Below are the code and all the weights of a small trained network. Each question names an input and a target symbol and asks about switching units off, where a switched-off unit gives its printed mean instead of its output.

import numpy as np


def w(rows, s, z=0):
    codes = np.array(rows[::2]) - 128.0
    scale = np.full(codes.shape[1], s)
    scale[-1] = z or s
    return codes * scale


def f(y):
    return y / 2 * (1 + np.tanh(0.7978845608 * (y + 0.044715 * y**3)))


def softmax(a):
    e = np.exp(a - a.max(-1, keepdims=True))
    return e / e.sum(-1, keepdims=True)


def log_softmax(a):
    a = a - a.max(-1, keepdims=True)
    return a - np.log(np.exp(a).sum(-1, keepdims=True))


def net(x, mask):
    ids = ['αβδεθτφψω'.index(c) for c in x.split()]
    T = len(ids)
    res = E[ids] + P[:T]
    r = res
    for j in range(3):
        rows = slice(2 * j, 2 * j + 2)
        q, k, v = (r @ M[0][rows].T for M in (Q, K, V))
        z = softmax(np.where(np.tri(T) > 0, q @ k.T / 2**0.5, -1e9)) @ v
        o = O[0][rows]
        res = res + np.where(mask[j], z, o[:, -1]) @ o[:, :-1]
    y = f(res @ A[0][:, :-1].T + A[0][:, -1])
    res = res + np.where(mask[3:7], y, B[0][:, -1]) @ B[0][:, :-1]
    return log_softmax(res[-1] @ U[:, :-1].T + U[:, -1])


Q, K, V, O, A, B = {}, {}, {}, {}, {}, {}
E = w([
[113,165,239,151],'α',
[46,133,98,112],'β',
[208,134,241,173],'δ',
[96,194,169,249],'ε',
[137,154,206,222],'θ',
[144,161,42,194],'τ',
[166,154,157,179],'φ',
[172,197,197,116],'ψ',
[26,126,123,116],'ω',
],0.015)
P = w([
[168,255,162,105],'0',
[126,147,137,152],'1',
[129,135,135,137],'2',
[124,131,138,135],'3',
[115,136,137,129],'4',
[107,137,135,134],'5',
[107,142,134,130],'6',
[102,132,142,139],'7',
[97,141,144,135],'8',
[96,137,148,137],'9',
[97,134,152,139],'10',
],0.019)
Q[0] = w([
[86,193,161,152],'h0',
[181,82,97,75],'h0',
[71,146,140,157],'h1',
[150,185,126,147],'h1',
[181,198,129,189],'h2',
[8,76,77,88],'h2',
],0.015)
K[0] = w([
[116,251,109,79],'h0',
[79,77,120,113],'h0',
[137,149,156,89],'h1',
[161,160,103,142],'h1',
[158,224,82,126],'h2',
[72,92,119,119],'h2',
],0.019)
V[0] = w([
[224,64,131,132],'h0',
[241,131,97,106],'h0',
[204,176,160,92],'h1',
[155,189,47,81],'h1',
[170,113,195,201],'h2',
[120,87,220,10],'h2',
],0.014)
O[0] = w([
[105,133,162,33,52],'h0',
[116,71,146,64,187],'h0',
[181,104,156,80,253],'h1',
[105,109,205,167,161],'h1',
[144,248,86,53,183],'h2',
[220,107,111,112,73],'h2',
],0.015,0.017)
A[0] = w([
[70,127,218,161,3],'n0',
[120,217,254,143,129],'n1',
[82,35,196,151,210],'n2',
[203,165,199,124,166],'n3',
],0.0078,0.006)
B[0] = w([
[153,29,129,83,188],'n0',
[179,90,2,172,251],'n1',
[173,196,56,85,224],'n2',
[35,131,164,155,231],'n3',
],0.0086,0.017)
U = w([
[162,114,116,43,41],'α',
[41,122,99,133,141],'β',
[127,96,143,171,70],'δ',
[254,106,86,105,170],'ε',
[67,107,150,103,247],'θ',
[171,54,206,107,124],'τ',
[160,70,139,159,85],'φ',
[151,120,91,100,194],'ψ',
[89,35,68,98,109],'ω',
],0.0083,0.013)

Each question gives the input, a string of symbols that net reads in full, and the target symbol t.
The units are the heads (2 rows each of Q, K, V and O) and the neurons (one row each of A and B). Each row of codes is followed by its name. A weight is (code - 128) times the scale printed after its matrix; where a second scale follows, it is the last column's (O, A, B and U).
mask holds one flag per unit, heads first, then neurons. A switched-off unit (its flag False) gives its mean, the last column of its rows in O or B, instead of its output. The means were averaged over made-up inputs and are rounded, as every weight is.
A unit's drop is (log p(t) with every unit on - log p(t) with that unit switched off) / (log p(t) with every unit on - log p(t) with every unit switched off).
The circuit of an input: a set's keep is (log p(t) with only the set's units on - log p(t) with every unit switched off) / (log p(t) with every unit on - log p(t) with every unit switched off). Starting from all 7 units, units are removed one at a time, each time the one whose removal leaves the highest keep (on an exact tie, the one counted first), for as long as the keep stays at least 0.8.
units of the circuit, in order: the units of the circuit, biggest drop first
unit that matters most: the unit with the biggest drop
k most important neurons: the k neurons with the biggest drops, biggest first
which heads matter: for each layer, one digit per head in row order, 1 if its drop is at least 0.15 and else 0, layers parted by /
drop when u is switched off: that unit's drop, to one decimal
input θ ε δ, target ψ: units of the circuit, in order -> [h2, n3, n2, h1]
input ψ φ α τ, target τ: units of the circuit, in order -> [n1, n2, h1]
input ψ τ β α ψ ψ β δ, target τ: which heads matter -> 101
input ω α ε α δ ψ θ, target φ: unit that matters most -> h0
input τ φ ε, target ω: which heads matter -> 001
input φ τ φ φ ω τ β θ φ δ, target θ: units of the circuit, in order -> [n2, h2, n3]
input φ τ δ ε θ τ δ β, target ε: units of the circuit, in order -> [h2, n2]
input δ τ τ α, target α: units of the circuit, in order -> [h0, h2]
input ω α α α β δ τ θ α ψ θ, target δ: units of the circuit, in order -> [h0, n1, h2]
input ω β α φ β α τ τ τ, target δ: units of the circuit, in order -> [h0, h2]
input α θ φ δ θ τ θ τ β α, target ε: which heads matter -> 111
input ω ψ ψ α θ τ ψ ψ θ, target δ: units of the circuit, in order -> [h0, n2]
input θ ε β τ α τ τ δ φ τ, target β: 3 most important neurons -> [n2, n0, n1]
input δ θ β τ β τ τ τ φ, target α: unit that matters most -> h0
input τ τ φ α θ α τ ω φ, target ω: 2 most important neurons -> [n0, n1]
input τ τ ψ δ α, target ω: 2 most important neurons -> [n0, n1]
input ψ α τ β, target ε: 2 most important neurons -> [n2, n3]
input φ α β τ φ, target θ: 2 most important neurons -> [n2, n0]
input ψ δ ε ψ φ ε α, target τ: drop when n3 is switched off -> 0.7
input ψ ω φ α ε ε, target τ: drop when h0 is switched off -> 0.1
input φ ε ψ, target θ: drop when n2 is switched off -> 0.6
input φ α α θ τ β α τ, target θ: units of the circuit, in order -> [n1]
